Each row has a class, written after it.
[-157  -26   17 -131  184  260   50  639  -57 -116 -257 -268  -40  144
 -376  -32  141 -146   43   88  -53 -146 -125  124 -308  -68  143 -216
  143 -324   96  -89  125  185  -34  -11  105] -> W
[ -88  152   26   81  163   10  -27  536 -333 -120 -102 -108   41  144
 -160   28  -96 -260  -40 -107   47 -342  -49 -142 -353  -51  -81 -247
  195   24  -35 -117 -130   -3  221  -80  162] -> W
[ 221 -101  239 -106   16   11 -157 -318  216  108 -128   48  116  164
 -482  135 -500 -157  305    6 -707  114  105  -87  215   68 -156  157
  504  -33 -113  195  -15  275  478  750  -55] -> Z
[-102 -100  177  -57   63  137  217  136    2  231 -119  -80   28 -285
 -132   91  119  252 -300   83  299  255 -148 -102 -194 -127  203 -358
 -141   55   70 -381 -359 -246 -399  -82 -355] -> Y
[-115  295 -233  -64  188  -43 -273  -95  -37   86   39  210  115   19
  173 -318  283 -155  227  137  216  171 -211  277 -119   24  -64  -70
   29 -101  171  -39  -41   86 -347 -221   -5] -> S
[ 108   50 -180  -12  -42   16  119  -12 -144  -22   58   61   58   72
 -216   74 -320  104  167  -71 -225 -142 -206  -93   98  295   96   98
  227   86   31    4 -283  259   43 -369  183] -> Z
[-159 -149  151   13   29  136 -112  -93   91  -35  409   35    5  242
   79   28  140   39   80  119  -12 -256   78  261  377  182 -243 -134
  297  -40  310   76 -148   74  110  296   86] -> D
[-357 -239  526  -63 -276  600  127  319   73   11  288 -221   32  196
  600    3  721   32  138  116  -33   90   73  412  405  184  141   -6
  -10 -163  112  -50  523   44  -16  227 -348] -> T
[-185 -105  -47  218    2  343   57 -516  119  -47   25   80 -280  261
 -353 -221  155  430   35  185   58  -34  169  106    2   61  137  -15
  138 -447  198   65  200  138  -84  298  -44] -> E
[  45  136  -30   36    4  385  -49  -34    6  126  -71 -100 -192  -10
   63  -10  329  111   54   78  -39  269 -280  203 -326  -39   -9  120
  108  -72  -56 -117  201 -147   37   45   49] -> W
[ 140  114   20   25  405  -69 -297  439   58  -79 -221 -144  434   47
    4   16  125   -2  -50  134 -175  -55   -3  275 -455   71 -420  153
  216  190  420  -25 -219   49 -147   90  610] -> B
[ 210  -57 -201   37   45 -227  139  192 -117   10 -179  104   22 -128
 -456  -53   -9  298 -141  -46  -80   93    0   25 -325  158  130   98
  156 -159  147  -67 -181  179 -172 -170  152] -> G
[ -54  -66   23  126  -35  409  130  -96 -284  104   50   45  341   90
  255  160  132  128  121   26 -176   94 -167  169  289  295   35   57
  134   99   32   40   18  141 -165 -146  -92] -> L
[ 170 -232  -33   -4  -59  -55   41  266  -93 -106 -134 -163  205 -133
 -156  107  -79  -15  -74    2 -158  -86  -34   -9 -282 -109 -117  119
   13   64   85  -16   41  109  177  222   33] -> L
[   6  -30  118  118 -113  365   43  495 -206  -51  131   79  195  -96
 -178   -5  350   42 -217  -41   -6  123  -57   94  256  138  129  -92
  101  -44  178  -15 -113   92  -39 -134  -63] -> E
[-175  -13   70   91  -71   99   65  431 -297 -132  115  -87  193   62
  -25  169  104 -357  -48   27 -175   41  -42 -217  634  246 -290    0
  132  -58 -205  200  257  -11   48   32 -131] -> B
[  -2  109   41   63   60  241  -37  341    0 -102  155 -141 -125   -5
   59  155  262   62  -15  154  -83  -59  125  137   86   71   84  152
  190  -96  226   61  -90  141  181  -69   72] -> S
[  30  196   86 -112  143 -168  242 -250  532  163 -371   14  299  -59
 -523   54 -140  382  114  234  -47  271  -81  378 -124  -36  304 -113
  436  -39  203    5  337  196   94  217   86] -> L
[-253 -165  384 -103 -275  239  -59  209  155  266  125   18  190 -210
  347 -208  156  -62 -722   85  192 -102   94  316 -162   44  -61 -264
  -52  -34   96   70  -12 -484 -258 -647  -98] -> W
[ -14 -255  -17  114   67  -10  -65   69   90 -255  138  126  203  255
   70  225  289    3  -17   21 -156   11  342   66  359  347 -239   66
  491  -63  374  128   51  424  193  215   35] -> E
[ 297  268  -88 -121  297 -176   64 -216  339  -64 -263  380   57 -211
 -440   25  -31  286 -311    1  533  172   72  113  393  -53 -334 -174
   79  275   83  -22 -118  -11  208  -41   75] -> D
[ -54  421   10   15   71  556 -101  -35 -137  234 -109  -88 -530   24
  -41 -176  160   20 -257   55    5  193   69  363 -171   12 -168  -56
   -8 -328  169 -196  523 -553  -28 -261  468] -> D
[-116 -200 -117  108   20   97  202  476  -59 -232 -158  -74  145  326
  -55 -109  208  172 -120  -43 -102 -299  -88  154  213  311   24  -83
  166 -176  253  117  -30  294  149 -128  138] -> B
[ 165  -74 -144    3   29 -136  -31  465   55 -115 -165  -79 -107   96
  -63  293  -79    6 -170 -119  130  146 -129 -404 -374 -192 -133  -71
    6  182 -243 -169 -175   78  389  -55  -92] -> D
[ 175  119 -225   26  299  850   43 -144 -158 -196  -70 -221 -202  316
 -181  -44   42 -117   53   65 -204 -147 -140   99  474  214 -234   48
  361 -303  215  140  374  119  265  377  333] -> G
[ 138 -147  -60   63   28 -106   20  -47   86 -185   40  107 -239  -94
  -15  222  237   54   -7 -167   14  147  -10 -134 -195  -66 -162   89
   40  163 -334  -59   39   23  143   58   21] -> T
[-130  -28 -190  -45   83   60    6  -89  -50 -210   36 -106  -89  193
    4  187  -48  -88  297  106 -211 -165  -94  -40 -224 -119   -5  160
   46 -190  141   12  230  192   54  108  -15] -> E
[ -87 -112 -268   32 -136    6  150 -115 -223 -112 -154   81  -63 -177
 -424  -90 -207  257   -3  -16   66 -164 -251 -256   28   46  122 -112
  -66   63   87  -25 -217   26  -18 -324   76] -> M
[-151  -28  -24  167   92 -116   12  -21 -103  -20  -47   12   90  -25
 -145  -47  122 -207  234    4 -270 -108   12  341 -210   56   76    5
  -40  -69  258    0  -20  196   72  378 -226] -> S
[-151  109  146 -157    0   76  -90    4  424  -24  187 -103  105  165
  319  116  253   67  142  154 -102  111  253   65  723  214  -50  270
  333   16  230  153   37 -109  157 -222  237] -> Z
[ 111 -170  325  -65   62   71   74   30 -111    1  273  336  371 -110
 -509   31  137   90 -425  -26  -25   45   -9  122 -185  373 -275 -149
  166   60  239   -7   62    4 -463    9  -59] -> Z
[-222 -204 -226 -114   -8  -75  -52  315 -150 -382   90 -174    2   61
  273   58  128   82  318   58  250 -378 -171 -337 -441 -163  -95  -93
  139  102    6 -148 -187  188  118 -238  117] -> S
[ -13   20  142   26  195  280   89 -148 -163  -30   82  118 -283 -197
   24 -202  546  -22 -325  -79  221  230  177  -81  354    1  -21 -272
   45 -169  146 -223  205 -314 -477  213  178] -> T
[ 165  121 -136   66    4  -87   73    3   68  -58  -81  -27  -40   17
 -182   43  -95  -34   82  -83  -34  119 -119  -99   10   60   44   62
   22  105 -120    9  112  124  235   23   25] -> B
[-215  133   54   35   53  236 -113 -167  -38   81  147   55  190   64
  363  220  389 -131   88  169 -118   86  -24  353  477  117 -215  121
  -70   62  246  261  325  -97  139   44 -209] -> G
[  10   19   -8   58  246  298 -307   64  -96  -48  292   44 -342  337
  236  -23  448  -55   99  147  397 -117 -181  253 -519 -212 -190  -87
  186 -295  -13 -127  283    9 -250  414  115] -> E
[   0 -198  181  -69 -258  306   25  128  117   68 -292 -224 -207 -197
 -185  134  102  394 -126   11  191   81   17 -157 -406 -233  148   17
  -95  113  -85 -165  118 -354  464 -191  -49] -> Y
[-180 -259   71   33 -116  138    4  256 -228    5   22  -54  247  144
  204  -67   61  -23 -148   16 -312 -179  -71  135  202  140 -272  110
  -27 -171   17  123  -31 -105 -128  -95   18] -> T
[-480  -53 -170    4  -65    5  -98 -280   20  108 -248 -193 -275  126
  217 -243  264  108  468  203 -107  186   82   76 -117    5  419  221
 -299 -416  148  -15  374 -245 -575  -33  114] -> W
[ -91 -149 -150  129  -86  250   12  188 -562  -78 -168  -67  -73  -55
   79  -40 -207  -19  182  -47 -549 -280 -225  -14   49  169   36    2
   47 -111 -229  228 -160   99  -86   46  208] -> E
[ -52   94 -208  -87  270  -63  188 -115    3 -137 -145 -251  210  -53
 -217  -30  120  229  281  260   20 -115  139   95  278  235  225  192
  122 -199  353  171   70  217 -124   53   60] -> M
[ -56   50 -118  216  -92  228 -133  530 -383 -112  236   -4 -117  267
  600    3  531   93 -231   14  417 -155   52  -51  594    4 -440  -36
  277  -72  -34    1    6  -97  325 -223  275] -> L
[ 302   30 -272    6  256   27   11  375   14 -443 -137 -104 -225 -219
   69  224  484   10   31  119  205   50  -12 -146  -78 -185  -83  338
  395  -66    1  -30  126  236   55  273  256] -> S
[ -19   17  -24  -41   77  -70  -45  606  -50    4 -142 -241  387  201
  -52    0 -109  -89   16    2 -140 -273  -57  326 -297   67 -208   70
  139  -34  152  -41 -150   64  202 -226  241] -> W
[ 119   -8 -166   36   93 -106 -106  222  -58   -3  -69  -42  106 -101
 -138   27   26  215 -101   49  -40  217  126  -97 -324   12  194    3
  219 -189  144    0 -188  -70 -265   66  205] -> G
[-279   17 -102  182   87 -143   49  113   85   30  154  -35  184  239
 -208 -107  266  369  122  282  132 -182  -10  473 -136  318  191  130
  169 -288  501   48 -191  168 -272 -120    1] -> M
[-134  239 -248  188   12  104  -98  -55   -7   59 -138   38  165  187
   44  217 -265   60  157  -61 -144  223   -3  188 -212   59  -14  -78
   50  113   79 -107  -37  -74  179 -308  127] -> L
[ 120 -276 -146  150  193 -129  111   88  106 -104  -43 -116  121   79
  -47   97  198  407 -114  102  412 -194   85   41  291  153  -87  -98
  231   75  144   10 -243  219  -75  155  283] -> Y
[ 311 -232    4  -11  -45  -68   64 -166  247  -26  103  204  116 -241
  -27  -24  208  126 -448  -95   74  118 -117  165 -807 -110  106   73
  108    3  126 -108   36  -51 -354   58  -50] -> Z
[ 345 -168  -10    8   17 -229   -1   70 -138  -54  -74   70  -48 -102
  -61   78  133  -40  -11 -177 -210  227   37  -96 -197  109 -165  265
  -95   53 -179  -15   19   51   -3  406 -172] -> Y
[-139 -196  -75   68  335  322  105   37 -299 -210   -9 -255  -64  183
  341  158  224 -339  125   25 -140  -31  -27 -321  474  216 -342   38
  296  -95  -76 -112   59  -11 -422  345  161] -> M
[ 111  -34 -221  -69  -98  209 -113  343 -205 -287  -35 -132  -94 -194
   -2  159   95 -255  209  -15 -172  -67 -258 -190  -68 -122   27  210
  175   25  -58   62   59   95  222 -116  194] -> B
[  97   57  143 -119  114 -144  -42  291  207  -34  -38 -205  437  -73
  -10  159   66   13  215  101  -47   41   19  134  226   49 -254  294
  176  249   64   41  -71  -74  350  175   56] -> S
[ 131   17   19  -28 -270   42  -28 -246   31  109  -33  112 -144 -202
  -64 -379  153 -163    4  -69  140  355 -174  -93  448   42 -211   73
 -221   37 -341   52  292 -198  185  424 -403] -> Z
[-286  171   87  100  134   97  -55 -198  234  186   82 -166 -181   17
  348  101  724   26   30  361  283  379  223  196  397 -197 -161  216
   -7 -282  105  -39  384 -270   28  289 -350] -> E
[ -67  167  -93   82  260  -67  107 -307  173  114 -213  -41  214  -32
 -130  -99  -48  304  163   80  170  155  -68  -34  285   77  170 -179
  -80  215   95  -29 -281  -28  -31  118  -40] -> S
[-111  226   17  144  -39  186   99  -99   79  307 -105 -117   51    5
   -4 -254  224  430 -139  229  527  108 -290    5   51   20  136   45
  104   42  129 -143  194 -390 -205 -345  314] -> G
[-158   90  178   79  -43 -185   96  -47  153  233 -150  154  195 -258
  -63  -60  200  -86  168  -58 -252  272  -65  351 -207  -57   78  217
  211  104   73 -344 -235  -40 -221 -305   48] -> T
[-244   89 -179   77  -22  164  -21  226 -316   51  -96 -107  235   74
  -43 -134  -72   67   65  105  147 -253   28  128  -10  252   85 -170
  154 -144  225    2 -130   66  -32 -483  120] -> Z
[-148 -296   16  104  -61  272  -38  245 -226 -128  117 -106  279  316
   32  162  148   84   36  152 -154 -401  -97  179  374   93 -291  124
  172 -173  157  255   10  133  194  182   -7] -> Y
[  -1  199 -138  141  -58 -281   87  255  -22   79  -34  -66   97  -34
  110    4  122  128 -293   60  -57   97   81  219  384  134 -305   49
   62  -56   78   96   94 -108  175 -142  203] -> Y
[   4 -117   61  182  -51   52 -244  604 -121  -92  182  183  262  211
  -56  174  219  243 -293   -9  230   93  166   50  112  -57 -187 -170
  122  -40  270  -97 -344   12  -67  112   89] -> W
[  88 -128  179  -69  158  121  199  323   55  -84    6 -112  170  167
 -428  288   24  379 -321   72 -152  -90    9 -142  287   53 -185 -243
  525  -34  246   -5  -71  154  331  152  268] -> M
[ -56 -129 -174  147 -122  218 -236  578 -260  -68  -26 -181   32   91
   76  177  155   24 -149  136  407  -14   65  -44  238  -87 -251 -157
 -115   -7   78   20   93    3  316  -18    3] -> L
[ 156  -76  -76 -120   71    3   10  282 -293 -348  214   93   32 -244
 -135  281  157   84   60   41  -72   14 -163 -176  205 -108 -194   36
  146    4   26    4 -129  109 -120  376   31] -> T
[ -73 -262  -70  -12  -55 -150  123 -216 -103 -168  101    4   32  -35
 -154 -188  -29  225   84   24 -189 -125  204   -6    6  190 -170   96
  -56 -218   89   68  -50   87 -162  268  -98] -> E
[ 155 -204  -77   69  -53  343  147 -269  325 -215  249  -42   -2   30
  -93  433  366  427 -311  163  373  383  170 -229  792  139 -376   59
  284  134  240  -42  391   81  198  118   91] -> M
[  51 -130    9  -35  -29  157  -26   61   19  -92  -62  -55 -262  -37
  -76  117  103 -125 -115  -97  -95   83  135  -68   86  -97 -129   19
 -209  -16  -57    7  169  -93  257  142  -80] -> D
[ 129   93  -37   74    5   95 -146   36 -274   47   20  -50   13 -143
 -108  -12  -57 -310  143   55 -287 -101   75  185 -168   66  103  268
  -56  -26  272   77  -32  188   74   55  -37] -> L
[-260   76  186 -122   26  117 -148  461 -149  -45  -11  -48 -112  222
  720 -202  604  -84  526    3  452 -216 -161  354 -188    4   20  -13
   60   48    0 -286  180  -47 -111   52   81] -> Z
[-155 -111  -29   -1 -199  109  183 -296  -76   17 -193  -27  -18 -472
 -515 -136 -274  -47   65   16 -348  151  155   -8  -30   77   63  154
 -514   -3 -193   79  -47  -16 -238 -303 -303] -> L
[ 179  200   13   -5  -29  158  177 -646  493  213   49 -165 -102 -123
 -189  302   -1  403  240  244 -347  389  -56  170  468   71  249  463
  294    4   24  175  304  -57  217  230  149] -> Z
[   2 -123  -29  210 -133  -28  -57  -85  -72 -125  181    1 -267  -69
  415 -357  355  142   78   52  229    5  268   85 -299  -28  215  291
 -138 -288   55 -119   28  -21 -670  301   56] -> B
[-329 -200  -72   51  -47  -16  228  359 -126 -194 -110   54  177   -9
  -46  110  245  209  -72   -2 -122  -43  -51 -121  262  109 -255 -133
  315    4   98  -92 -264  127   31 -309   63] -> G
[-186 -276 -145   77 -330  111   -4   18 -100 -110  307  -74 -448  266
  899  155  652  119   -4   14  -34  154  321  103  254   10 -155  250
    4 -405    8  -53  552   21  -61  -46   19] -> W
[ 101  -28  127 -149  -58    6  -30 -306  441   34  125  195 -206   16
 -176  -64  134  235   73  161   24  196  130  178  313  -15  381  239
  255 -352  201  114   16  -19 -184  317 -133] -> Y
[-199   80 -268  288   32  210  265  242 -377 -115  -98 -111  119  178
 -211   51 -110   52   71   84  -27 -169 -278  -53  394  475   50   19
  232 -136   50   79   18   76 -149 -216  109] -> B
[ 144 -170 -186 -147 -123 -444  252 -361  274  265 -355  -39 -152 -269
  199 -128   18  265  -84 -134 -112  315 -180 -160 -111 -146  -60  242
  -83   71 -484 -143  -26 -265  -73 -332   90] -> Z
[ 256  -51  350  145 -187  164  -71  -77  249  322  524   -7  175   62
  311   89 -185 -171 -670 -190 -127  205  174  141  -95  112 -334 -128
   85  157 -296   47   -3 -379  243  -37 -165] -> S
